Below are the code and all the weights of a small trained network. Each question names an input and a class and asks about switching units off, where a switched-off unit gives its printed mean instead of its output.

import numpy as np


def w(rows, s, z=0):
    codes = np.array(rows[::2]) - 128.0
    scale = np.full(codes.shape[1], s)
    scale[-1] = z or s
    return codes * scale


def f(y):
    return np.maximum(y, 0)


def log_softmax(a):
    a = a - a.max(-1, keepdims=True)
    return a - np.log(np.exp(a).sum(-1, keepdims=True))


def net(x, mask):
    res = np.array(x, float).reshape(1, 2) / 4 @ E
    y = f(res @ A[0][:, :-1].T + A[0][:, -1])
    res = res + np.where(mask, y, B[0][:, -1]) @ B[0][:, :-1]
    return log_softmax(res[-1] @ U[:, :-1].T + U[:, -1])


A, B = {}, {}
E = w([
[128,203,84,22,110],'x0',
[255,188,115,127,105],'x1',
],0.013)
A[0] = w([
[208,149,132,106,118,132],'n0',
[167,132,112,132,115,74],'n1',
[116,117,150,193,139,112],'n2',
[29,95,141,157,124,171],'n3',
[100,149,110,99,142,138],'n4',
[129,89,82,139,101,151],'n5',
[101,102,120,189,116,147],'n6',
[73,144,124,4,118,152],'n7',
[121,115,141,160,116,102],'n8',
[61,110,109,149,121,253],'n9',
],0.029,0.0062)
B[0] = w([
[219,113,87,122,205,224],'n0',
[141,179,90,149,165,167],'n1',
[46,123,116,143,104,204],'n2',
[144,164,150,205,183,254],'n3',
[98,104,94,104,106,169],'n4',
[138,95,152,74,150,146],'n5',
[93,79,141,96,138,204],'n6',
[3,100,36,90,59,242],'n7',
[68,170,118,129,123,167],'n8',
[157,103,192,100,212,217],'n9',
],0.043,0.025)
U = w([
[106,114,142,178,235,131],'0',
[103,216,125,192,129,35],'1',
[55,97,200,133,97,33],'2',
[252,179,105,129,127,191],'3',
[56,77,67,91,114,252],'4',
[119,117,112,187,52,26],'5',
],0.012,0.0035)

Each question gives the input, the list of numbers given to net, and the class t.
The units are the neurons (one row each of A and B). Each row of codes is followed by its name. A weight is (code - 128) times the scale printed after its matrix; where a second scale follows, it is the last column's (A, B and U).
mask holds one flag per neuron, in row order. A switched-off neuron (its flag False) gives its mean, the last column of its row in B, instead of its output. The means were averaged over made-up inputs and are rounded, as every weight is.
A unit's drop is (log p(t) with every unit on - log p(t) with that unit switched off) / (log p(t) with every unit on - log p(t) with every unit switched off).
unit that matters most: the unit with the biggest drop
k most important neurons: the k neurons with the biggest drops, biggest first
drop when u is switched off: that unit's drop, to one decimal
input [6,7], class 3: unit that matters most -> n0
input [-6,4], class 4: 2 most important neurons -> [n3, n9]
input [-6,1], class 2: 3 most important neurons -> [n0, n7, n2]
input [-2,1], class 4: 4 most important neurons -> [n3, n9, n0, n1]
input [-7,2], class 2: 2 most important neurons -> [n7, n0]
input [1,-1], class 4: 2 most important neurons -> [n3, n0]
input [-5,3], class 4: 2 most important neurons -> [n3, n9]
input [-1,2], class 3: drop when n3 is switched off -> 0.1
input [3,5], class 3: drop when n2 is switched off -> 0.0
input [-4,6], class 3: drop when n7 is switched off -> 0.3
